Here is a tiny trained network, its code and every weight. The questions are about switching its units off for an input and a class, where a switched-off unit gives its printed mean instead of its output.

import numpy as np


def w(rows, s, z=0):
    codes = np.array(rows[::2]) - 128.0
    scale = np.full(codes.shape[1], s)
    scale[-1] = z or s
    return codes * scale


def norm(h):
    return h / np.sqrt((h * h).mean(-1, keepdims=True) + 1e-5)


def f(y):
    return y / 2 * (1 + np.tanh(0.7978845608 * (y + 0.044715 * y**3)))


def log_softmax(a):
    a = a - a.max(-1, keepdims=True)
    return a - np.log(np.exp(a).sum(-1, keepdims=True))


def net(x, mask):
    res = np.array(x, float).reshape(1, 4) / 4 @ E
    u = 0
    for l in range(3):
        y = f(norm(res) @ A[l][:, :-1].T + A[l][:, -1])
        res = res + np.where(mask[u : u + 7], y, B[l][:, -1]) @ B[l][:, :-1]
        u += 7
    return log_softmax(norm(res)[-1] @ U[:, :-1].T + U[:, -1])


A, B = {}, {}
E = w([
[88,85,169],'x0',
[199,92,181],'x1',
[106,2,117],'x2',
[132,131,126],'x3',
],0.009)
A[0] = w([
[156,43,101,2],'0.n0',
[250,98,158,193],'0.n1',
[99,149,136,101],'0.n2',
[137,116,94,13],'0.n3',
[138,187,116,164],'0.n4',
[162,139,198,43],'0.n5',
[145,163,138,169],'0.n6',
],0.012,0.0045)
B[0] = w([
[147,113,161,167],'0.n0',
[131,23,166,254],'0.n1',
[70,147,130,126],'0.n2',
[131,114,79,109],'0.n3',
[89,98,212,175],'0.n4',
[255,171,82,145],'0.n5',
[90,71,153,159],'0.n6',
],0.0065,0.0063)
A[1] = w([
[76,55,96,67],'1.n0',
[156,191,99,166],'1.n1',
[149,101,153,3],'1.n2',
[125,154,109,96],'1.n3',
[106,88,3,171],'1.n4',
[174,221,133,124],'1.n5',
[150,182,100,165],'1.n6',
],0.014,0.0039)
B[1] = w([
[124,142,66,253],'1.n0',
[94,1,151,144],'1.n1',
[128,93,188,141],'1.n2',
[86,94,175,114],'1.n3',
[246,165,92,251],'1.n4',
[144,78,146,183],'1.n5',
[116,35,168,137],'1.n6',
],0.0096,0.0044)
A[2] = w([
[86,178,116,234],'2.n0',
[57,228,152,86],'2.n1',
[201,122,112,104],'2.n2',
[250,152,173,226],'2.n3',
[101,107,78,205],'2.n4',
[99,213,125,159],'2.n5',
[98,103,169,254],'2.n6',
],0.015,0.0037)
B[2] = w([
[198,103,144,150],'2.n0',
[174,167,138,158],'2.n1',
[66,105,66,179],'2.n2',
[9,188,124,254],'2.n3',
[178,130,123,164],'2.n4',
[180,128,150,144],'2.n5',
[190,139,149,204],'2.n6',
],0.012,0.0091)
U = w([
[193,57,169,254],'0',
[205,167,147,201],'1',
[135,163,7,85],'2',
[184,92,7,41],'3',
[56,147,170,20],'4',
[58,170,142,46],'5',
[75,35,77,99],'6',
],0.019,0.0036)

Each question gives the input, the list of numbers given to net, and the class t.
The units are the neurons (one row each of A and B). Each row of codes is followed by its name. A weight is (code - 128) times the scale printed after its matrix; where a second scale follows, it is the last column's (A, B and U).
mask holds one flag per neuron, layer by layer. A switched-off neuron (its flag False) gives its mean, the last column of its row in B, instead of its output. The means were averaged over made-up inputs and are rounded, as every weight is.
A unit's drop is (log p(t) with every unit on - log p(t) with that unit switched off) / (log p(t) with every unit on - log p(t) with every unit switched off).
The circuit of an input: a set's keep is (log p(t) with only the set's units on - log p(t) with every unit switched off) / (log p(t) with every unit on - log p(t) with every unit switched off). Starting from the 12 units with the biggest drops (on a tie, the unit counted first), units are removed one at a time, each time the one whose removal leaves the highest keep (on an exact tie, the one counted first), for as long as the keep stays at least 0.8.
circuit, biggest first: the units of the circuit, biggest drop first
unit that matters most: the unit with the biggest drop
k most important neurons: the k neurons with the biggest drops, biggest first
top k neurons in layer l: the k neurons of layer l with the biggest drops, biggest first
input [-3,1,-8,0], class 4: unit that matters most -> 0.n4
input [-7,-1,8,6], class 2: 2 most important neurons -> [1.n4, 2.n3]
input [-3,-6,0,-4], class 0: circuit, biggest first -> [2.n3, 2.n0]
input [-6,8,4,7], class 6: circuit, biggest first -> [2.n3, 2.n2]
input [-4,0,-1,-7], class 0: top 2 neurons in layer 1 -> [1.n4, 1.n5]
input [0,5,4,5], class 6: circuit, biggest first -> [2.n0, 2.n1]
input [7,4,-1,-8], class 5: circuit, biggest first -> [0.n5, 2.n3]
input [-8,4,-7,6], class 4: 2 most important neurons -> [2.n3, 0.n4]
input [-3,7,5,-5], class 6: top 2 neurons in layer 1 -> [1.n1, 1.n6]
input [-3,-4,4,-8], class 2: circuit, biggest first -> [1.n4, 2.n3]
input [3,-3,1,-5], class 3: circuit, biggest first -> [2.n3, 1.n0]
input [-8,8,4,2], class 6: 2 most important neurons -> [0.n1, 2.n3]
input [3,-3,-7,-1], class 1: top 2 neurons in layer 2 -> [2.n1, 2.n3]
input [0,5,0,2], class 4: circuit, biggest first -> [2.n3]
input [-1,7,6,4], class 6: top 2 neurons in layer 2 -> [2.n0, 2.n1]
input [1,-4,-3,1], class 1: 2 most important neurons -> [0.n4, 2.n1]
input [-2,3,3,5], class 6: top 3 neurons in layer 0 -> [0.n1, 0.n4, 0.n6]
input [-5,-3,-8,0], class 0: 2 most important neurons -> [2.n3, 1.n1]
input [7,-1,1,1], class 3: 2 most important neurons -> [0.n4, 1.n0]
input [-5,3,3,-8], class 6: unit that matters most -> 0.n1
